Here is a tiny trained network, its code and every weight. The questions are about switching its units off for an input and a target symbol, where a switched-off unit gives its printed mean instead of its output.

import numpy as np


def w(rows, s, z=0):
    codes = np.array(rows[::2]) - 128.0
    scale = np.full(codes.shape[1], s)
    scale[-1] = z or s
    return codes * scale


def f(y):
    return np.maximum(y, 0)


def softmax(a):
    e = np.exp(a - a.max(-1, keepdims=True))
    return e / e.sum(-1, keepdims=True)


def log_softmax(a):
    a = a - a.max(-1, keepdims=True)
    return a - np.log(np.exp(a).sum(-1, keepdims=True))


def net(x, mask):
    ids = ['βεθλξστψω'.index(c) for c in x.split()]
    T = len(ids)
    res = E[ids] + P[:T]
    u = 0
    for l in range(2):
        q, k, v = (res @ M[l].T for M in (Q, K, V))
        z = softmax(np.where(np.tri(T) > 0, q @ k.T / 4**0.5, -1e9)) @ v
        res = res + np.where(mask[u], z, O[l][:, -1]) @ O[l][:, :-1]
        u += 1
        y = f(res @ A[l][:, :-1].T + A[l][:, -1])
        res = res + np.where(mask[u : u + 12], y, B[l][:, -1]) @ B[l][:, :-1]
        u += 12
    return log_softmax(res[-1] @ U[:, :-1].T + U[:, -1])


Q, K, V, O, A, B = {}, {}, {}, {}, {}, {}
E = w([
[104,108,30,49,172,117,122,98,170],'β',
[158,140,191,22,143,128,60,101,72],'ε',
[159,155,143,66,111,2,57,92,106],'θ',
[118,117,73,157,95,26,114,150,196],'λ',
[186,219,102,128,61,144,145,207,128],'ξ',
[148,47,84,240,129,122,183,78,33],'σ',
[35,138,181,73,180,203,185,137,97],'τ',
[194,102,161,65,189,152,139,151,189],'ψ',
[26,214,34,116,103,163,62,151,107],'ω',
],0.0081)
P = w([
[157,97,93,105,72,179,1,199,120],'0',
[218,252,89,75,170,97,175,82,96],'1',
[148,120,116,160,226,97,68,218,111],'2',
[93,105,142,99,45,128,90,108,154],'3',
[184,251,117,131,157,108,195,67,140],'4',
[107,133,113,164,189,109,99,193,110],'5',
[61,91,158,116,42,139,122,101,155],'6',
[146,243,136,152,151,106,208,62,181],'7',
[79,140,117,166,176,121,114,172,94],'8',
[44,73,171,137,45,157,146,89,142],'9',
[112,247,168,178,147,115,211,39,219],'10',
[65,160,128,155,163,120,105,159,99],'11',
[77,83,150,110,31,142,118,107,147],'12',
],0.0084)
Q[0] = w([
[86,9,145,147,20,188,90,91,115],'L0H0',
[141,143,91,222,255,95,229,134,46],'L0H0',
[172,4,143,162,148,150,35,201,128],'L0H0',
[131,19,135,145,83,140,67,144,110],'L0H0',
],0.0083)
K[0] = w([
[204,173,75,75,66,150,30,126,181],'L0H0',
[64,141,210,187,123,99,206,40,209],'L0H0',
[118,180,128,49,206,52,57,190,255],'L0H0',
[153,157,100,69,124,119,42,157,211],'L0H0',
],0.0087)
V[0] = w([
[255,137,187,120,72,58,87,172,78],'L0H0',
[166,232,215,38,124,141,99,192,222],'L0H0',
[179,102,163,158,95,29,176,111,229],'L0H0',
[168,45,83,69,248,72,72,85,211],'L0H0',
],0.005)
O[0] = w([
[82,123,123,90,112,83,146,160,2,166],'L0H0',
[142,116,166,78,71,123,197,148,131,2],'L0H0',
[74,162,160,157,140,57,173,137,134,92],'L0H0',
[115,73,82,98,173,87,194,132,152,141],'L0H0',
],0.0082,0.0027)
A[0] = w([
[127,68,105,123,90,203,52,181,80,251],'L0N0',
[102,22,86,98,122,81,123,153,94,107],'L0N1',
[103,131,153,178,125,83,67,222,90,123],'L0N2',
[125,133,44,171,103,91,83,215,152,153],'L0N3',
[93,182,90,113,96,93,182,88,82,200],'L0N4',
[159,156,108,194,61,113,176,66,157,220],'L0N5',
[91,62,134,143,254,137,112,152,135,122],'L0N6',
[82,118,105,108,77,185,72,190,211,79],'L0N7',
[158,171,134,36,113,52,254,92,151,5],'L0N8',
[134,114,112,143,118,118,220,36,151,211],'L0N9',
[106,161,65,120,193,90,205,133,98,168],'L0N10',
[84,82,222,48,76,176,73,155,97,151],'L0N11',
],0.0071,0.0025)
B[0] = w([
[132,108,93,135,57,143,111,190,95,253],'L0N0',
[127,104,88,77,168,129,124,123,110,223],'L0N1',
[77,136,128,117,130,34,132,199,112,183],'L0N2',
[159,101,101,132,188,49,81,108,164,209],'L0N3',
[147,122,171,80,150,135,88,153,155,231],'L0N4',
[113,179,163,68,117,159,129,101,146,240],'L0N5',
[101,159,160,128,195,177,110,81,59,208],'L0N6',
[184,32,135,164,99,115,129,93,160,168],'L0N7',
[124,103,191,207,102,120,103,254,112,155],'L0N8',
[155,173,160,111,74,131,139,149,176,239],'L0N9',
[179,147,166,155,147,120,77,146,117,245],'L0N10',
[133,114,85,129,74,184,195,74,104,198],'L0N11',
],0.0084,0.0042)
Q[1] = w([
[140,64,80,192,105,104,137,115,97],'L1H0',
[208,201,159,158,150,134,146,105,79],'L1H0',
[127,110,85,75,72,123,107,94,162],'L1H0',
[101,54,116,62,1,156,189,106,159],'L1H0',
],0.01)
K[1] = w([
[200,152,74,74,96,52,42,138,179],'L1H0',
[102,219,239,101,116,196,198,3,166],'L1H0',
[200,37,52,123,68,146,106,135,84],'L1H0',
[249,84,86,60,112,136,126,193,90],'L1H0',
],0.0068)
V[1] = w([
[20,151,160,227,91,28,94,167,57],'L1H0',
[151,125,172,210,45,255,194,143,75],'L1H0',
[202,124,90,193,153,87,14,152,124],'L1H0',
[42,175,105,55,163,209,105,129,30],'L1H0',
],0.0061)
O[1] = w([
[45,48,246,129,105,166,33,38,124,118],'L1H0',
[245,76,202,185,143,117,155,169,21,103],'L1H0',
[170,175,123,163,67,121,44,103,237,255],'L1H0',
[136,216,255,57,188,254,74,201,56,152],'L1H0',
],0.0065,0.0084)
A[1] = w([
[33,177,125,105,160,64,102,90,155,116],'L1N0',
[153,22,228,140,142,190,146,195,49,4],'L1N1',
[198,191,137,228,91,106,136,100,186,115],'L1N2',
[122,144,215,117,187,163,67,50,153,74],'L1N3',
[118,115,113,85,114,162,114,199,72,191],'L1N4',
[84,25,77,208,169,94,133,9,145,106],'L1N5',
[174,121,122,98,185,98,235,188,76,126],'L1N6',
[153,136,214,165,171,141,107,242,109,90],'L1N7',
[165,22,159,254,117,77,176,127,112,103],'L1N8',
[122,55,65,150,3,124,124,138,99,53],'L1N9',
[131,174,142,95,219,102,119,130,117,108],'L1N10',
[93,159,144,91,80,154,136,186,210,118],'L1N11',
],0.0069,0.0026)
B[1] = w([
[167,118,204,116,191,139,148,75,138,221],'L1N0',
[27,177,124,200,95,33,95,43,95,195],'L1N1',
[120,195,76,104,155,193,109,58,59,253],'L1N2',
[190,93,81,215,121,145,140,207,146,251],'L1N3',
[79,176,160,69,104,140,124,111,68,194],'L1N4',
[25,66,110,146,190,224,241,147,118,167],'L1N5',
[133,78,187,187,184,222,136,156,194,187],'L1N6',
[2,125,114,199,115,141,215,164,129,199],'L1N7',
[227,72,47,116,234,113,39,78,19,168],'L1N8',
[170,178,219,135,167,89,216,103,226,217],'L1N9',
[193,133,163,136,229,102,163,103,129,209],'L1N10',
[78,19,69,147,82,81,103,167,29,217],'L1N11',
],0.0061,0.0069)
U = w([
[192,190,123,115,162,174,114,52,146,130],'β',
[107,112,118,1,119,179,103,123,60,189],'ε',
[152,118,211,79,118,20,123,72,113,160],'θ',
[78,118,160,138,127,97,170,84,176,56],'λ',
[110,154,39,136,78,65,154,197,138,236],'ξ',
[139,53,68,191,167,127,123,138,69,19],'σ',
[64,157,142,143,112,154,143,136,106,2],'τ',
[167,129,211,145,149,148,209,227,216,200],'ψ',
[138,87,164,164,77,164,58,157,162,163],'ω',
],0.0072,0.0028)

Each question gives the input, a string of symbols that net reads in full, and the target symbol t.
The units are the heads (4 rows each of Q, K, V and O) and the neurons (one row each of A and B). Each row of codes is followed by its name. A weight is (code - 128) times the scale printed after its matrix; where a second scale follows, it is the last column's (O, A, B and U).
mask holds one flag per unit, layer by layer, with each layer's heads first. A switched-off unit (its flag False) gives its mean, the last column of its rows in O or B, instead of its output. The means were averaged over made-up inputs and are rounded, as every weight is.
A unit's drop is (log p(t) with every unit on - log p(t) with that unit switched off) / (log p(t) with every unit on - log p(t) with every unit switched off).
top k neurons: the k neurons with the biggest drops, biggest first
k most important neurons of layer l: the k neurons of layer l with the biggest drops, biggest first
input ε σ ξ σ ω ξ σ, target τ: top neuron	L1N1
input ε ω θ θ, target τ: top 3 neurons	L1N1, L0N11, L1N7
input σ ξ β ψ σ β σ σ ψ σ σ ψ, target σ: 2 most important neurons of layer 0	L0N9, L0N1
input σ ξ λ β, target ω: 2 most important neurons of layer 0	L0N0, L0N2
input λ σ σ θ σ λ ω λ σ τ ξ, target ψ: top 2 neurons	L0N11, L1N6
input θ θ θ β ξ ψ ψ, target ε: 2 most important neurons of layer 0	L0N1, L0N11
input ψ ψ σ τ θ θ, target θ: top 2 neurons	L1N0, L0N2
input σ λ β σ ξ ω σ σ β β τ, target ψ: 2 most important neurons of layer 1	L1N3, L1N2
input τ σ σ σ ψ λ ω ψ ψ ψ, target σ: top 4 neurons	L1N8, L0N7, L0N11, L0N0
input ψ β ξ ω β θ ε, target ψ: top 2 neurons	L1N6, L0N11
input ξ σ β, target β: 2 most important neurons of layer 0	L0N6, L0N4
input σ β σ λ, target ω: top 2 neurons	L0N0, L1N3
input ψ σ ξ, target ξ: 2 most important neurons of layer 0	L0N0, L0N2
input σ ε σ ω, target ω: most important neuron of layer 0	L0N0
input τ σ σ σ σ ω σ, target σ: top 4 neurons	L1N8, L0N11, L0N7, L0N0
input ω σ ξ ψ ξ ψ σ, target β: 3 most important neurons of layer 0	L0N7, L0N3, L0N0
input σ σ σ β ψ λ, target λ: 3 most important neurons of layer 0	L0N3, L0N2, L0N0
input λ σ ψ ψ λ ψ λ σ θ σ, target λ: top 3 neurons	L0N3, L0N6, L1N5
input λ ω λ σ ψ θ ξ β σ β λ, target β: top 2 neurons	L1N2, L1N0
input θ τ τ, target τ: 3 most important neurons of layer 1	L1N1, L1N7, L1N4
input σ σ τ, target τ: 2 most important neurons of layer 0	L0N6, L0N3
input ξ τ β σ, target θ: 2 most important neurons of layer 1	L1N9, L1N1
input β σ ψ β ξ β ψ σ β ξ, target ξ: top neuron	L1N11
input ψ β σ σ ψ σ, target ψ: top 2 neurons	L1N6, L0N3
